Here is a tiny trained network, its code and every weight. The questions are about switching its units off for an input and a class, where a switched-off unit gives its printed mean instead of its output.

import numpy as np


def w(rows, s, z=0):
    codes = np.array(rows[::2]) - 128.0
    scale = np.full(codes.shape[1], s)
    scale[-1] = z or s
    return codes * scale


def f(y):
    return np.maximum(y, 0)


def log_softmax(a):
    a = a - a.max(-1, keepdims=True)
    return a - np.log(np.exp(a).sum(-1, keepdims=True))


def net(x, mask):
    res = np.array(x, float).reshape(1, 7) / 4 @ E
    y = f(res @ A[0][:, :-1].T + A[0][:, -1])
    res = res + np.where(mask, y, B[0][:, -1]) @ B[0][:, :-1]
    return log_softmax(res[-1] @ U[:, :-1].T + U[:, -1])


A, B = {}, {}
E = w([
[140,187,72,52],'x0',
[164,207,97,78],'x1',
[63,106,103,95],'x2',
[94,161,173,41],'x3',
[94,92,96,90],'x4',
[103,153,255,97],'x5',
[103,181,89,209],'x6',
],0.0084)
A[0] = w([
[132,110,172,126,84],'neuron 1',
[44,175,139,147,162],'neuron 2',
[171,184,113,172,254],'neuron 3',
[42,153,102,120,129],'neuron 4',
[18,80,140,100,98],'neuron 5',
[102,9,81,169,161],'neuron 6',
[117,188,161,126,113],'neuron 7',
[211,126,94,113,204],'neuron 8',
],0.011,0.0042)
B[0] = w([
[107,77,122,158,161],'neuron 1',
[98,149,127,192,190],'neuron 2',
[198,110,143,170,236],'neuron 3',
[41,148,157,39,186],'neuron 4',
[100,110,88,106,208],'neuron 5',
[61,66,251,255,254],'neuron 6',
[18,176,179,142,178],'neuron 7',
[223,84,124,94,220],'neuron 8',
],0.0085,0.0075)
U = w([
[2,173,42,47,2],'0',
[40,124,210,210,211],'1',
[180,145,89,105,175],'2',
],0.0091,0.0026)

Each question gives the input, the list of numbers given to net, and the class t.
The units are the neurons (one row each of A and B). Each row of codes is followed by its name. A weight is (code - 128) times the scale printed after its matrix; where a second scale follows, it is the last column's (A, B and U).
mask holds one flag per neuron, in row order. A switched-off neuron (its flag False) gives its mean, the last column of its row in B, instead of its output. The means were averaged over made-up inputs and are rounded, as every weight is.
A unit's drop is (log p(t) with every unit on - log p(t) with that unit switched off) / (log p(t) with every unit on - log p(t) with every unit switched off).
The circuit of an input: a set's keep is (log p(t) with only the set's units on - log p(t) with every unit switched off) / (log p(t) with every unit on - log p(t) with every unit switched off). Starting from all 8 units, units are removed one at a time, each time the one whose removal leaves the highest keep (on an exact tie, the one counted first), for as long as the keep stays at least 0.8.
circuit, biggest first: the units of the circuit, biggest drop first
unit that matters most: the unit with the biggest drop
k most important neurons: the k neurons with the biggest drops, biggest first
drop when u is switched off: that unit's drop, to one decimal
input [4,0,-5,7,1,4,-8], class 0: circuit, biggest first : (neuron 6; neuron 3)
input [4,-4,-8,-8,3,6,-1], class 2: circuit, biggest first : (neuron 6; neuron 7)
input [6,1,-1,2,-1,6,-7], class 0: 3 most important neurons : (neuron 6; neuron 3; neuron 7)
input [-4,4,5,6,-2,-6,3], class 0: 2 most important neurons : (neuron 6; neuron 4)
input [2,5,3,-7,4,-1,5], class 2: unit that matters most : neuron 7
input [0,5,0,7,-3,-1,6], class 0: 2 most important neurons : (neuron 6; neuron 4)
input [-4,6,4,-6,3,7,-7], class 0: 2 most important neurons : (neuron 6; neuron 3)
input [7,0,-7,-2,-7,3,-4], class 2: 2 most important neurons : (neuron 6; neuron 8)
input [-4,8,5,1,6,5,-1], class 0: drop when neuron 6 is switched off : 0.4
input [6,-1,-6,2,7,7,-1], class 0: drop when neuron 3 is switched off : 0.2
input [-1,4,-2,-1,6,-4,7], class 2: drop when neuron 3 is switched off : 0.2
input [7,-2,0,-3,-7,-4,7], class 2: drop when neuron 6 is switched off : 0.2
